(in the rows, 128 means zero)
Here are made-up things, facts about them, and rows of numbers that follow some of those facts. Name the thing behind each unnamed row.

Some facts about the things:
klaska: is of sort; vege: refers to
K_899	klaska	196; K_519	klaska	542; K_843	klaska	461
K_498	klaska	542; K_820	klaska	542; K_929	klaska	742
K_494	klaska	542; K_963	klaska	793; K_178	klaska	196
K_254	klaska	542; K_341	klaska	461; K_204	klaska	793
K_704	klaska	793; K_421	klaska	542; K_154	klaska	740
K_910	klaska	542; K_726	klaska	542; K_619	klaska	542
K_986	klaska	542; K_736	klaska	793; K_346	klaska	196
K_406	klaska	793; K_526	klaska	742; K_752	klaska	740
K_995	klaska	793; K_966	klaska	461; K_103	klaska	740
K_310	klaska	742; K_375	klaska	196; K_413	klaska	542
K_158	klaska	740; K_461	klaska	542; K_370	klaska	542
K_683	klaska	793; K_321	klaska	793; K_201	klaska	542
K_495	klaska	742; K_246	klaska	740; K_105	klaska	793
K_241	klaska	793; K_767	klaska	740; K_763	klaska	542
K_946	klaska	461; K_118	klaska	793; K_804	klaska	740
K_115	klaska	542; K_541	klaska	461; K_817	klaska	542
K_403	klaska	542; K_267	klaska	542; K_746	klaska	740
K_754	klaska	461; K_605	klaska	196; K_469	klaska	196
K_465	klaska	793; K_872	klaska	542; K_851	klaska	793
K_169	klaska	793; K_983	klaska	742; K_339	klaska	793
K_189	klaska	742; K_181	klaska	542; K_142	klaska	542
K_368	klaska	461; K_506	klaska	742; K_110	klaska	740
K_309	klaska	793; K_956	klaska	461; K_575	klaska	542
K_791	klaska	793; K_145	klaska	740; K_344	klaska	740
K_909	klaska	542; K_795	klaska	542; K_935	klaska	793
K_590	klaska	542; K_598	klaska	793; K_930	klaska	196
K_672	klaska	742; K_646	klaska	542; K_24	klaska	793
K_761	klaska	793; K_840	klaska	742; K_664	klaska	740
K_245	klaska	196; K_692	klaska	196; K_21	klaska	461
K_378	klaska	196; K_827	klaska	742; K_151	klaska	740
K_922	klaska	740; K_2	klaska	742; K_789	klaska	793
K_566	klaska	740; K_431	klaska	542; K_237	klaska	742
K_470	klaska	461; K_393	klaska	793; K_78	klaska	461
K_74	klaska	196; K_353	klaska	542; K_723	klaska	793
K_19	klaska	740; K_606	klaska	542; K_285	klaska	742
K_392	klaska	542; K_968	klaska	542; K_520	klaska	196
K_387	klaska	742; K_911	klaska	542; K_420	klaska	542
K_932	klaska	793; K_706	klaska	542; K_544	klaska	742
K_519	vege	K_469; K_843	vege	K_692; K_843	vege	K_285
K_498	vege	K_465; K_498	vege	K_995; K_820	vege	K_19
K_929	vege	K_575; K_963	vege	K_204; K_178	vege	K_285
K_178	vege	K_619; K_178	vege	K_598; K_341	vege	K_24
K_341	vege	K_817; K_204	vege	K_309; K_204	vege	K_704
K_421	vege	K_118; K_421	vege	K_241; K_421	vege	K_158
K_154	vege	K_285; K_154	vege	K_820; K_910	vege	K_285
K_910	vege	K_78; K_986	vege	K_605; K_736	vege	K_465
K_346	vege	K_761; K_346	vege	K_118; K_526	vege	K_103
K_526	vege	K_995; K_752	vege	K_804; K_995	vege	K_791
K_995	vege	K_413; K_966	vege	K_840; K_103	vege	K_566
K_103	vege	K_672; K_103	vege	K_413; K_310	vege	K_118
K_310	vege	K_767; K_310	vege	K_752; K_375	vege	K_683
K_375	vege	K_736; K_413	vege	K_566; K_158	vege	K_575
K_158	vege	K_413; K_461	vege	K_817; K_461	vege	K_929
K_321	vege	K_520; K_321	vege	K_189; K_201	vege	K_254
K_495	vege	K_420; K_495	vege	K_344; K_246	vege	K_519
K_246	vege	K_946; K_246	vege	K_19; K_241	vege	K_465
K_763	vege	K_566; K_804	vege	K_461; K_115	vege	K_387
K_541	vege	K_413; K_267	vege	K_544; K_746	vege	K_387
K_754	vege	K_575; K_469	vege	K_406; K_872	vege	K_495
K_872	vege	K_820; K_851	vege	K_346; K_169	vege	K_843
K_983	vege	K_370; K_983	vege	K_105; K_339	vege	K_795
K_181	vege	K_204; K_142	vege	K_341; K_506	vege	K_241
K_309	vege	K_704; K_956	vege	K_158; K_145	vege	K_605
K_145	vege	K_619; K_344	vege	K_406; K_909	vege	K_672
K_909	vege	K_413; K_795	vege	K_392; K_935	vege	K_804
K_646	vege	K_843; K_761	vege	K_378; K_761	vege	K_763
K_840	vege	K_178; K_840	vege	K_403; K_664	vege	K_393
K_245	vege	K_791; K_692	vege	K_498; K_692	vege	K_431
K_378	vege	K_791; K_827	vege	K_204; K_151	vege	K_726
K_922	vege	K_911; K_2	vege	K_817; K_789	vege	K_154
K_431	vege	K_115; K_431	vege	K_683; K_237	vege	K_791
K_237	vege	K_254; K_470	vege	K_118; K_393	vege	K_465
K_78	vege	K_368; K_74	vege	K_406; K_74	vege	K_963
K_353	vege	K_344; K_723	vege	K_910; K_19	vege	K_285
K_19	vege	K_237; K_606	vege	K_346; K_968	vege	K_966
K_968	vege	K_169; K_968	vege	K_752; K_520	vege	K_963
K_387	vege	K_899; K_387	vege	K_245; K_932	vege	K_237
K_932	vege	K_431; K_706	vege	K_353; K_544	vege	K_406

Known rows:
K_646: [174 159  53  99 118  95  93 154 117 121 151  94 131  88 134 110 108 107
 137 129 154  96 148  77 158 131 119 107 143 146 166 139  86 130 154 136
 113 122 135  94 112 137 145 151 109 127 137 130  90 107 113 120 119 154
 164]
K_932: [158 172  92  95 130  69 117 105 115 119 116  90 120  84 130 129 107  98
 129 122 157 109 146 127 143 122 120 108 139 147 152 175 119 131 153  74
  91 180 158 123 147 108 138 145 108 143 124 155  90 114 121 155 123 129
 128]
K_370: [152 155  94  95 136 113  59 134 116 121 142 108 136  88 154 108 108 103
 113 140 149 100 136 123 149 126 121 106 122 147 153 140  89 110 140 116
  93 117 134  83 105 119 162 148 123 130  95 128  88  96 112 123 116 125
 134]
K_309: [148 179 145  90  85 129  78 107 118 129 120 112 118  81 130 155 110 100
 112 122 152  98 107  80 136 130 122 106 133 138 158 146 140 108 137  76
  94 174 160  86 191 108 145 151 146 127 105 143  88  99 126 159 115 113
 120]
K_767: [149 169  63 151  74  76  58 100 118 129 121  91 117  83 180 121 119 100
 132 125 148 100 102  72 160 132 138 103 143 132 152 148  79 102 137  90
  89 120 137  83 137 156 140 150 115 128  99 128 102  96 128 120 117 127
 122]
K_2: [166 160  64 111 118  99  58 166 128 124 136  88 126  85 173 152 116 118
 132 156 159 171 136 113 189 128 136 108 132 129 158 155 145 105 141  77
  95 115 156  80 109 107 164 147 173 127 161 149  85 107 113 124 123 111
 120]
K_704: [148 184 151  95  82 132  78 104 118 132 116 122 121  83 125 150 112 103
 112 120 153  97 102  78 134 128 117 105 127 140 156 142 124 110 148  75
  94 179 149  87 205 103 141 153 151 130 101 149  84  96 128 155 116 117
 118]
K_21: [160 160  87  97 240  90  77 106 117 119 123  98 140 112 168 121 111  97
 128 140 149 105  98  89 138 128 121 103 135 137 147 141 127 106 140  86
 100 140 159  86 114 155 155 152 164 129 100 132 107 111 112 124 122 119
 119]
K_154: [149 164  86 100  83  89  92  99 117 123 126  90 117 102 129 159 108 104
 165 121 165 102 120  76 170 123 119 101 125 131 178 170  86 138 145 149
  92 121 139  83 108 125 139 172 105 129 100 132  99 107 120 119 115 150
 122]
K_664: [154 168  69  96  91  98  68  99 118 119 118  85 116  93 165 120 112  93
 146 119 157 106 120  74 145 131 121 106 180 131 157 175  81 108 141  77
  88 145 157 104 148 167 141 147 109 129 103 129 104  97 117 120 113 143
 138]
K_470: [164 173  53 102 201  73  79 111 114 121 119  96 133  98 183 101 115  97
 148 154 151 141  93  76 142 137 121 105 182 141 150 143 120 103 139  81
  94 120 173  86 117 191 154 143 162 128 102 129 114 105 118 119 133 130
 124]
K_285: [151 192  98 165  94 109 111 142 119 134 203  96 129  86 128 166 119 117
 133 138 156  98 130  87 192 120 152 106 122 132 178 137 122 152 140 145
 112 127 132  87 149 102 139 146 113 128 111 146  85 109 113 118 127 119
 123]
K_74: [155 169 103  96 110 138  53 134 119 123 113 133 131 120 118 186 111 160
 145 120 145  99  98  79 137 133 141 122 175 131 159 143  81 166 137  96
  92 122 174  86 107 131 150 169 111 132 144 131  86  94 112 141 115 118
 126]
K_752: [154 160  56 143  80  69  62 102 119 131 123  91 116  84 180 128 116 101
 141 122 155  98 100  67 169 129 121 104 141 132 151 155  77 105 142 104
  90 121 135  82 132 149 141 155 123 126 101 129 104 100 125 119 116 124
 121]
K_817: [165 153  60 168  85  88  57 137 117 120 132  99 138  83 187 109 108 109
 119 159 155 100 101  75 170 129 124 103 127 136 155 135  82 104 140 104
  98 110 129  81 103 107 158 161 171 125 125 131  85 105 113 124 124 117
 124]
K_683: [149 182  95 121  92  80 111 101 117 120 121  93 118  86 126 115 109  94
 117 126 154 100 125 100 140 121 117 106 124 143 149 140  94 105 137  86
  93 196 142 119 210 113 138 144 112 136 104 162  85 108 126 143 122 123
 126]
K_310: [166 178  54 104 129  96  63 164 120 124 141  95 119  81 159 133 121 108
 134 152 155 184 127 103 167 134 150 103 169 130 156 166 148 109 177  76
  92 119 167  83 129 123 161 144 130 128 171 129  88  98 114 125 125 118
 125]
K_872: [167 157  67  99 103 107  82 139 117 120 121  99 135 108 135 122 107 122
 152 122 155 102 131 116 150 130 122 104 133 149 198 139 104 152 146 143
 114 107 132  86 102 107 153 177 103 132 147 130  86 110 112 129 120 141
 127]

Name these rows:
No name comes twice in this set of rows, the named rows included.
[164 160  89 101 129 156  58 142 117 124 118 113 141  84 135 121 109 106
 115 123 150  98 120  78 138 140 119 105 167 137 171 134 106 109 142  93
 103 118 138  86 129 128 174 161 113 125 138 132  88  97 111 134 116 124
 126] => K_181
[152 156  87 117  92  72  60 119 126 120 119  94 116  84 151 136 110 103
 115 140 169 104 108  88 158 121 118 105 124 134 150 141 102 103 141  81
  91 124 134  80 131 108 139 154 204 129 109 156  91 119 125 148 120 117
 116] => K_24
[178 157  59 101 126  77  74 166 118 120 161  88 128  82 150 113 108 115
 130 137 149 106 141  79 151 134 115 104 151 140 159 143  90 108 196 125
 112 124 130  88 100 160 155 154 109 128 147 128 100 104 115 123 115 138
 148] => K_968
[150 165  58 137  78  77  58  97 115 120 119  92 117  83 192 106 117  99
 142 122 160 129  98  74 162 136 135 104 162 131 150 161  75 107 146  80
  90 117 152  86 113 160 139 145 114 131 102 130 105  98 122 121 117 133
 126] => K_158
[155 190 126  93 139 175  66 151 116 134 123 102 135  84 126 168 118 116
 117 123 151 120 127 105 138 134 165 112 171 132 173 144 164 120 139  79
  92 131 175  84 169 106 175 145 114 129 159 144  82  97 112 137 117 110
 123] => K_827
[168 171  60 102 167 101  77 136 117 119 113  94 125 113 129 149 112 114
 152 132 148 104 132  89 151 124 122 136 188 132 151 166  82 155 145  80
  92 158 166 101 112 168 139 145 116 140 130 135  88  96 113 130 113 116
 205] => K_375
[150 170  94  99  93 126  67 128 118 121 114 133 134 121 123 175 109 154
 156 120 149  98  95  90 139 125 135 110 143 134 166 142  81 175 139 130
  90 118 161  84 107 110 141 171 111 128 120 130  84  95 112 130 115 118
 125] => K_469
[152 183 127 101  96 159  76 141 121 129 125 122 135  85 127 163 116 128
 141 123 158 125 113 131 145 127 160 105 145 130 195 141 157 147 144  77
  95 118 168  84 108 104 164 148 107 127 157 146  84  98 113 133 121 113
 120] => K_544
[163 159  61  98 118  91  93 151 114 119 164  95 133  86 135 119 108 112
 131 126 155 103 145  83 157 126 121 106 134 148 178 138  87 148 155 167
 115 124 131  88 107 123 146 161 106 128 111 128  87 111 114 121 116 150
 144] => K_910
[151 161  98  99  77  95  84  99 116 120 116  93 118 114 129 157 108 105
 174 116 167 103 119  77 154 127 122 105 150 131 186 185  82 141 146 118
  92 120 155  88 104 123 141 173 101 129 102 130  99 100 118 122 117 138
 125] => K_246
[148 175  83 168  68  89  61 100 117 119 117  98 118  82 186 102 117  98
 127 121 169 105  91  74 165 131 152 103 144 133 152 145  74 103 139  77
  88 123 148  84 131 142 140 147 108 129 100 130  90  92 124 118 125 146
 122] => K_566
[149 188  86 150  91 118  60 125 117 119 130 120 128  80 164 106 121  93
 118 151 155 137 103 150 177 128 177 104 147 132 152 140 112 108 139  80
  88 127 162  87 153 106 150 143 111 129 127 139  84  96 113 123 139 116
 122] => K_672
[149 180  79 162  70  75  78 102 118 121 121 111 116  83 143 106 116  95
 112 144 145 101 102  85 139 127 122 106 127 149 152 138  84 104 143  82
  94 146 140  84 183 111 139 147 160 128 101 134  85 101 133 122 127 119
 122] => K_118
[148 177 152 108  76 120  92 105 117 126 117 140 121  86 122 145 108 110
 114 120 160 103  96 100 140 122 123 106 125 143 161 135 120 118 139 114
 104 120 142  85 147 103 141 171 108 129 104 150  84 103 127 149 117 123
 117] => K_406

The same things again, as new rows of numbers:
Some things and their rows:
K_526: [154  84  86  89  99 156 139 174 137 122 156 135 135 102]
K_431: [118 160 165 106 157 123 129 150 135 145 117 154  91 115]
K_310: [146  83  84  91  94 163 140 173 143 126 157 129 132 108]
K_789: [125  93 107 159 110 141 146  65 123 139  94 158 141 133]
K_932: [137  84 110 164 121 134 146  71 127 133  98 164 144 129]
K_910: [108 173 167  99 144 134 137 144 135 148 113 148  93 126]
K_178: [142 153  67 115 142 103 129 114  84 142 147  90 112 175]
K_606: [109 152 153 115 154 126 121 151 137 147 122 159  74 104]
K_706: [114 168 159 104 133 135 112 139 130 150 110 149  80 104]
K_74: [163 144  64 116 133 105  91 107  82 147 142  91 103 150]
K_495: [159  99  97  73  85 164 137 167 136 124 147 124 155 115]
K_754: [117 121 108 169 129 101 148 147 147 134 112  55 133  74]
K_986: [ 82 181 151 101 121 150 147 135 128 153 110 144  75 126]
K_346: [155 136  64 125 158  93 114 123  90 140 154 100 108 164]
K_245: [162 143  66 122 160  92 121 120  90 134 153 104 111 166]
K_237: [159  92  93  80 101 158 146 171 136 118 154 131 151 113]
K_723: [123  95 107 159 110 144 150  65 123 139  96 158 144 135]
K_911: [111 164 169  76 197 159 121 115 157 123 127 126 100 116]

Which thing is each row?
No name comes twice in this set of rows, the named rows included.
[102 148 166 113 157 133 112 156 153 156 118 141  86 136] => K_461
[153 101 104  72  99 162 154 171 138 119 151 123 165 132] => K_285
[118  73 109 171 121 143 130  76 138 145  99 151 140 141] => K_935
[112 155 175 106 166 124 121 160 150 150 120 147 105 134] => K_575
[147 100  93  76  91 167 154 167 138 124 150 122 150 125] => K_840
[131 164  71 108 136 114 142 112  85 146 144  82 125 197] => K_605
[ 82 136 158 121 147 139  96 159 160 169 118 133  75 134] => K_142
[129  99 123 145 124 140 158  70 131 137  92 146 172 166] => K_598
[125 135 118 156 127 101 157 143 142 128 109  55 153  82] => K_21
[151  88 124 155 108 138 103  62 127 145  87 148 150 123] => K_321
[170 146  76 110 139 100  84 110  88 149 141  86 119 161] => K_520
[122 167 174  99 161 125 134 151 140 143 117 153 108 129] => K_254
[116 172 171 134 110  97 124 188 124 169 103 173 103 136] => K_795
[100 117 110 165 158 155 116  84 110 156 119 175 231 131] => K_105
[149 142  66 121 153  99 111 119  91 142 153  93 114 168] => K_930

